Here is a tiny trained network, its code and every weight. The questions are about switching its units off for an input and a target symbol, where a switched-off unit gives its printed mean instead of its output.

import numpy as np


def w(rows, s, z=0):
    codes = np.array(rows[::2]) - 128.0
    scale = np.full(codes.shape[1], s)
    scale[-1] = z or s
    return codes * scale


def f(y):
    return y / 2 * (1 + np.tanh(0.7978845608 * (y + 0.044715 * y**3)))


def softmax(a):
    e = np.exp(a - a.max(-1, keepdims=True))
    return e / e.sum(-1, keepdims=True)


def log_softmax(a):
    a = a - a.max(-1, keepdims=True)
    return a - np.log(np.exp(a).sum(-1, keepdims=True))


def net(x, mask):
    ids = ['αβθπστ'.index(c) for c in x.split()]
    T = len(ids)
    res = E[ids] + P[:T]
    r = res
    for j in range(2):
        rows = slice(4 * j, 4 * j + 4)
        q, k, v = (r @ M[0][rows].T for M in (Q, K, V))
        z = softmax(np.where(np.tri(T) > 0, q @ k.T / 4**0.5, -1e9)) @ v
        o = O[0][rows]
        res = res + np.where(mask[j], z, o[:, -1]) @ o[:, :-1]
    y = f(res @ A[0][:, :-1].T + A[0][:, -1])
    res = res + np.where(mask[2:6], y, B[0][:, -1]) @ B[0][:, :-1]
    return log_softmax(res[-1] @ U[:, :-1].T + U[:, -1])


Q, K, V, O, A, B = {}, {}, {}, {}, {}, {}
E = w([
[97,181,124,119,56,164,120,98,142,163,38],'α',
[149,129,118,78,157,168,179,86,106,156,122],'β',
[172,161,116,158,174,3,99,155,69,161,70],'θ',
[133,98,84,182,113,244,164,184,109,129,183],'π',
[53,148,168,98,147,123,92,170,22,149,94],'σ',
[102,159,93,101,87,108,150,146,53,100,156],'τ',
],0.025)
P = w([
[171,106,64,103,180,176,117,202,159,101,58],'0',
[155,127,98,176,151,160,77,128,100,49,97],'1',
[137,148,50,154,153,163,78,123,60,130,95],'2',
[141,136,102,137,144,167,105,120,50,167,107],'3',
[131,161,154,157,157,135,129,124,52,116,115],'4',
[111,130,128,139,141,74,146,153,75,124,94],'5',
[93,125,120,126,145,111,176,155,118,155,123],'6',
[145,148,94,148,123,97,113,142,105,234,183],'7',
[114,133,114,139,128,96,160,141,131,201,182],'8',
[83,185,193,169,145,114,158,95,93,142,201],'9',
[53,140,180,142,125,73,205,135,109,142,165],'10',
[55,150,137,146,119,49,188,146,126,185,188],'11',
[65,119,158,140,106,3,197,180,129,197,161],'12',
],0.014)
Q[0] = w([
[124,97,178,115,124,102,105,135,205,99,139],'h1',
[147,99,98,177,178,137,131,140,121,133,143],'h1',
[155,81,122,143,244,140,151,180,82,82,111],'h1',
[120,156,83,152,103,129,193,155,10,193,85],'h1',
[49,88,107,128,97,110,154,172,130,223,141],'h2',
[129,228,168,128,133,117,246,115,92,253,116],'h2',
[100,128,64,93,144,96,176,147,97,186,136],'h2',
[117,157,141,131,120,136,141,109,84,147,128],'h2',
],0.012)
K[0] = w([
[167,23,88,101,245,162,163,138,73,93,140],'h1',
[84,104,161,122,107,122,131,186,143,166,196],'h1',
[97,150,140,130,110,100,192,154,111,185,156],'h1',
[78,182,160,184,8,130,139,105,173,159,68],'h1',
[118,108,175,140,146,94,185,100,122,118,151],'h2',
[72,93,173,168,145,86,173,144,115,189,212],'h2',
[106,123,161,114,90,102,161,181,134,121,176],'h2',
[148,133,46,92,127,81,94,53,100,128,217],'h2',
],0.011)
V[0] = w([
[94,170,130,239,157,37,120,223,121,167,177],'h1',
[93,201,106,21,120,87,138,116,139,125,190],'h1',
[122,135,149,106,160,96,77,138,26,101,132],'h1',
[33,157,178,128,165,149,125,204,145,200,112],'h1',
[132,94,111,253,146,163,92,117,142,169,15],'h2',
[201,240,42,156,86,67,195,62,132,96,107],'h2',
[138,156,166,129,194,69,100,71,145,158,119],'h2',
[78,185,115,132,13,140,64,181,93,113,135],'h2',
],0.0065)
O[0] = w([
[169,128,137,158,16,159,156,77,111,111,59,68],'h1',
[158,136,106,101,165,194,96,181,175,90,103,102],'h1',
[172,23,178,129,146,165,57,103,206,120,48,149],'h1',
[122,105,76,150,174,145,158,30,150,113,112,224],'h1',
[62,138,143,160,42,98,155,111,44,166,128,95],'h2',
[254,239,89,145,109,38,165,193,140,115,71,145],'h2',
[108,24,82,13,94,14,114,91,123,86,126,80],'h2',
[82,198,133,251,99,169,54,158,164,86,194,255],'h2',
],0.0085,0.0071)
A[0] = w([
[93,90,101,253,82,180,146,177,137,92,170,19],'n1',
[92,139,19,141,125,145,120,139,136,98,132,152],'n2',
[215,86,89,105,148,187,43,101,73,65,85,6],'n3',
[208,163,131,69,96,61,212,95,124,102,115,148],'n4',
],0.0063,0.0026)
B[0] = w([
[150,137,144,101,163,135,95,43,170,179,183,254],'n1',
[114,82,153,103,131,127,119,154,6,149,42,206],'n2',
[131,119,57,26,90,66,173,115,254,58,82,187],'n3',
[220,204,93,103,78,105,143,167,147,132,155,193],'n4',
],0.0086)
U = w([
[114,176,177,100,157,47,125,111,226,145,195,113],'α',
[210,102,175,63,243,126,120,137,71,119,134,126],'β',
[209,133,175,53,106,89,103,105,141,125,157,2],'θ',
[183,118,134,193,152,183,187,114,4,123,69,227],'π',
[130,71,136,97,178,66,60,15,151,107,142,131],'σ',
[186,154,115,153,170,168,70,216,220,36,150,138],'τ',
],0.0042,0.0029)

Each question gives the input, a string of symbols that net reads in full, and the target symbol t.
The units are the heads (4 rows each of Q, K, V and O) and the neurons (one row each of A and B). Each row of codes is followed by its name. A weight is (code - 128) times the scale printed after its matrix; where a second scale follows, it is the last column's (O, A, B and U).
mask holds one flag per unit, heads first, then neurons. A switched-off unit (its flag False) gives its mean, the last column of its rows in O or B, instead of its output. The means were averaged over made-up inputs and are rounded, as every weight is.
A unit's drop is (log p(t) with every unit on - log p(t) with that unit switched off) / (log p(t) with every unit on - log p(t) with every unit switched off).
The circuit of an input: a set's keep is (log p(t) with only the set's units on - log p(t) with every unit switched off) / (log p(t) with every unit on - log p(t) with every unit switched off). Starting from all 6 units, units are removed one at a time, each time the one whose removal leaves the highest keep (on an exact tie, the one counted first), for as long as the keep stays at least 0.8.
circuit, biggest first: the units of the circuit, biggest drop first
unit that matters most: the unit with the biggest drop
k most important neurons: the k neurons with the biggest drops, biggest first
input τ τ β, target τ: circuit, biggest first : [h1; h2]
input σ θ θ, target σ: unit that matters most : h1
input π π β β β π θ, target π: circuit, biggest first : [h2; h1]
input θ β β σ σ τ β α, target π: 2 most important neurons : [n2; n3]
input α σ β σ α θ θ α α π π β, target π: circuit, biggest first : [n3; h2]
input α σ β β θ π τ σ θ σ π α β, target π: circuit, biggest first : [h1; n1; h2]
input θ β σ β π θ τ σ σ θ σ θ, target σ: circuit, biggest first : [h2; h1]
input σ θ σ β, target σ: circuit, biggest first : [h1; n3]
input α θ π π α β θ τ θ π σ π, target σ: circuit, biggest first : [n1; h2]
input θ β σ β σ σ σ β σ β β, target σ: circuit, biggest first : [h1; h2]
input β α θ α τ θ β α θ α β θ, target θ: circuit, biggest first : [h2; n4]
input π α θ, target π: 2 most important neurons : [n1; n3]
input α θ α θ σ α θ σ α, target σ: 2 most important neurons : [n4; n2]
input β σ β τ θ, target τ: circuit, biggest first : [h1; h2]
input θ α σ α α π π τ β α, target τ: 2 most important neurons : [n1; n2]
input π σ θ θ β, target θ: unit that matters most : h2
input τ τ π θ, target τ: 3 most important neurons : [n2; n3; n1]
input τ π β, target τ: 2 most important neurons : [n3; n2]
input σ π θ σ τ π π β α, target π: 2 most important neurons : [n1; n3]
input σ α β σ σ π π β π, target α: most important neuron : [n1]
